Here is a tiny trained network, its code and every weight. The questions are about switching its units off for an input and a target symbol, where a switched-off unit gives its printed mean instead of its output.

import numpy as np


def w(rows, s, z=0):
    codes = np.array(rows[::2]) - 128.0
    scale = np.full(codes.shape[1], s)
    scale[-1] = z or s
    return codes * scale


def norm(h):
    return h / np.sqrt((h * h).mean(-1, keepdims=True) + 1e-5)


def f(y):
    return y / 2 * (1 + np.tanh(0.7978845608 * (y + 0.044715 * y**3)))


def softmax(a):
    e = np.exp(a - a.max(-1, keepdims=True))
    return e / e.sum(-1, keepdims=True)


def log_softmax(a):
    a = a - a.max(-1, keepdims=True)
    return a - np.log(np.exp(a).sum(-1, keepdims=True))


def net(x, mask):
    ids = ['ΓΛΣβδζφ'.index(c) for c in x.split()]
    T = len(ids)
    res = E[ids] + P[:T]
    u = 0
    for l in range(2):
        r = norm(res)
        for j in range(3):
            rows = slice(3 * j, 3 * j + 3)
            q, k, v = (r @ M[l][rows].T for M in (Q, K, V))
            z = softmax(np.where(np.tri(T) > 0, q @ k.T / 3**0.5, -1e9)) @ v
            o = O[l][rows]
            res = res + np.where(mask[u + j], z, o[:, -1]) @ o[:, :-1]
        u += 3
        y = f(norm(res) @ A[l][:, :-1].T + A[l][:, -1])
        res = res + np.where(mask[u : u + 8], y, B[l][:, -1]) @ B[l][:, :-1]
        u += 8
    return log_softmax(norm(res)[-1] @ U[:, :-1].T + U[:, -1])


Q, K, V, O, A, B = {}, {}, {}, {}, {}, {}
E = w([
[11,64,117,8],'Γ',
[199,128,161,244],'Λ',
[17,27,140,156],'Σ',
[96,94,217,106],'β',
[127,145,125,31],'δ',
[255,221,135,118],'ζ',
[130,119,43,193],'φ',
],0.0017)
P = w([
[117,168,187,45],'0',
[155,7,116,224],'1',
[133,156,156,21],'2',
[119,159,174,33],'3',
[40,242,149,255],'4',
[180,137,135,5],'5',
[125,153,181,33],'6',
[135,28,42,236],'7',
[192,126,122,3],'8',
[124,151,179,32],'9',
],0.0017)
Q[0] = w([
[148,145,136,13],'L0H0',
[124,134,123,101],'L0H0',
[105,229,6,3],'L0H0',
[78,65,111,200],'L0H1',
[100,118,84,150],'L0H1',
[175,98,157,164],'L0H1',
[137,144,134,128],'L0H2',
[121,149,156,101],'L0H2',
[118,124,131,120],'L0H2',
],0.0048)
K[0] = w([
[37,77,84,237],'L0H0',
[116,111,128,149],'L0H0',
[111,81,188,248],'L0H0',
[174,57,70,252],'L0H1',
[133,119,65,169],'L0H1',
[124,130,200,197],'L0H1',
[124,144,131,136],'L0H2',
[86,152,161,110],'L0H2',
[119,122,129,117],'L0H2',
],0.004)
V[0] = w([
[49,164,45,163],'L0H0',
[156,112,89,112],'L0H0',
[161,95,52,89],'L0H0',
[206,94,140,75],'L0H1',
[131,125,126,122],'L0H1',
[252,58,198,113],'L0H1',
[157,99,111,112],'L0H2',
[128,128,128,128],'L0H2',
[112,150,134,134],'L0H2',
],0.0015)
O[0] = w([
[74,185,64,246,9],'L0H0',
[151,167,116,108,115],'L0H0',
[142,225,104,72,115],'L0H0',
[127,184,103,243,252],'L0H1',
[130,131,129,135,139],'L0H1',
[64,210,17,182,217],'L0H1',
[141,165,129,138,141],'L0H2',
[128,128,128,128,128],'L0H2',
[125,111,131,133,124],'L0H2',
],0.0011,0.00042)
A[0] = w([
[84,161,159,145,178],'L0N0',
[143,212,1,34,3],'L0N1',
[186,130,82,238,152],'L0N2',
[174,154,250,11,165],'L0N3',
[242,175,217,127,12],'L0N4',
[152,96,119,116,114],'L0N5',
[150,134,139,120,56],'L0N6',
[63,71,51,194,115],'L0N7',
],0.0036,0.0021)
B[0] = w([
[159,173,120,112,144],'L0N0',
[107,146,2,235,152],'L0N1',
[82,88,136,30,137],'L0N2',
[162,138,203,16,252],'L0N3',
[152,76,188,208,138],'L0N4',
[120,140,137,109,129],'L0N5',
[103,108,147,136,113],'L0N6',
[230,146,166,115,128],'L0N7',
],0.0033)
Q[1] = w([
[193,23,49,100],'L1H0',
[101,23,90,212],'L1H0',
[142,101,232,42],'L1H0',
[101,166,87,163],'L1H1',
[111,166,98,156],'L1H1',
[148,111,146,95],'L1H1',
[55,254,129,170],'L1H2',
[158,22,54,128],'L1H2',
[105,165,90,210],'L1H2',
],0.0087)
K[1] = w([
[215,31,43,59],'L1H0',
[127,2,55,224],'L1H0',
[131,96,243,47],'L1H0',
[172,70,105,130],'L1H1',
[173,63,110,136],'L1H1',
[100,159,150,113],'L1H1',
[168,5,68,111],'L1H2',
[50,216,114,190],'L1H2',
[149,64,60,211],'L1H2',
],0.007)
V[1] = w([
[175,241,187,106],'L1H0',
[233,129,146,195],'L1H0',
[203,141,35,72],'L1H0',
[109,151,137,137],'L1H1',
[102,127,147,93],'L1H1',
[169,44,138,113],'L1H1',
[1,69,147,97],'L1H2',
[115,220,122,23],'L1H2',
[173,154,246,134],'L1H2',
],0.0032)
O[1] = w([
[110,29,49,148,191],'L1H0',
[26,138,127,41,96],'L1H0',
[93,84,224,185,158],'L1H0',
[118,131,117,148,123],'L1H1',
[134,157,156,150,172],'L1H1',
[139,115,198,80,147],'L1H1',
[57,35,68,121,141],'L1H2',
[67,203,25,145,253],'L1H2',
[166,126,95,252,211],'L1H2',
],0.0032,0.0025)
A[1] = w([
[110,222,50,11,2],'L1N0',
[86,246,77,199,9],'L1N1',
[131,13,169,182,49],'L1N2',
[162,62,157,54,108],'L1N3',
[91,172,113,253,46],'L1N4',
[131,187,210,36,60],'L1N5',
[242,141,78,48,174],'L1N6',
[164,65,226,147,26],'L1N7',
],0.004,0.0034)
B[1] = w([
[195,45,89,160,188],'L1N0',
[51,151,56,128,127],'L1N1',
[154,158,43,56,107],'L1N2',
[99,149,86,166,147],'L1N3',
[186,134,58,99,118],'L1N4',
[180,242,99,1,137],'L1N5',
[102,95,93,205,253],'L1N6',
[125,43,103,89,110],'L1N7',
],0.0048,0.0024)
U = w([
[61,34,76,29,83],'Γ',
[210,34,232,133,117],'Λ',
[9,102,229,171,124],'Σ',
[134,198,174,61,252],'β',
[255,130,25,121,74],'δ',
[181,227,197,246,109],'ζ',
[39,219,37,158,131],'φ',
],0.0084,0.0043)

Each question gives the input, a string of symbols that net reads in full, and the target symbol t.
The units are the heads (3 rows each of Q, K, V and O) and the neurons (one row each of A and B). Each row of codes is followed by its name. A weight is (code - 128) times the scale printed after its matrix; where a second scale follows, it is the last column's (O, A, B and U).
mask holds one flag per unit, layer by layer, with each layer's heads first. A switched-off unit (its flag False) gives its mean, the last column of its rows in O or B, instead of its output. The means were averaged over made-up inputs and are rounded, as every weight is.
A unit's drop is (log p(t) with every unit on - log p(t) with that unit switched off) / (log p(t) with every unit on - log p(t) with every unit switched off).
top k neurons: the k neurons with the biggest drops, biggest first
k most important neurons of layer l: the k neurons of layer l with the biggest drops, biggest first
which heads matter: for each layer, one digit per head in row order, 1 if its drop is at least 0.15 and else 0, layers parted by /
input ζ Σ Γ Λ δ Σ Λ Σ, target φ: which heads matter	000 / 101
input β δ Σ ζ Γ Γ δ Σ, target Σ: top 2 neurons	L0N3; L1N5
input ζ Λ Σ φ φ, target Λ: which heads matter	000 / 001
input Λ δ β Γ δ ζ δ β, target φ: top 4 neurons	L1N1; L0N3; L0N1; L0N0
input Γ Λ Γ Σ Σ φ β δ, target Γ: 3 most important neurons of layer 0	L0N3; L0N7; L0N4
input δ Λ β Σ Σ, target Λ: 3 most important neurons of layer 0	L0N3; L0N2; L0N1
input δ Σ Σ φ Λ Γ Σ Σ, target Λ: which heads matter	000 / 101
input δ Σ ζ Γ φ Γ Λ Γ, target β: which heads matter	000 / 101
input φ Γ Σ ζ Γ ζ Σ Λ, target Σ: 3 most important neurons of layer 0	L0N2; L0N4; L0N3
input φ δ δ ζ φ δ Λ ζ, target β: top 2 neurons	L0N3; L0N2
input Σ φ ζ Γ ζ, target β: top 4 neurons	L0N3; L1N5; L0N2; L0N7
input φ β ζ ζ δ δ δ ζ, target φ: top neuron	L1N1
input Λ φ φ β φ Σ Λ Σ, target β: top 4 neurons	L0N3; L0N7; L0N4; L1N5
input Γ ζ φ φ Σ ζ δ ζ, target Γ: 3 most important neurons of layer 0	L0N2; L0N3; L0N1
input Γ β δ ζ ζ, target δ: top 4 neurons	L0N3; L1N2; L1N4; L0N1
input Σ δ φ δ Σ Λ φ β, target Γ: 4 most important neurons of layer 0	L0N1; L0N3; L0N7; L0N4
input δ δ β Λ δ φ Λ δ, target φ: top 3 neurons	L1N1; L0N3; L0N0
input δ δ β δ ζ ζ ζ Γ, target ζ: top 2 neurons	L0N7; L0N3
input Λ Λ δ β φ φ Γ Λ, target β: 3 most important neurons of layer 0	L0N3; L0N2; L0N4
input Γ Γ φ φ Λ Λ Σ φ, target Λ: 2 most important neurons of layer 0	L0N7; L0N3
input β δ Σ Λ ζ ζ φ β, target ζ: top 2 neurons	L0N3; L1N0
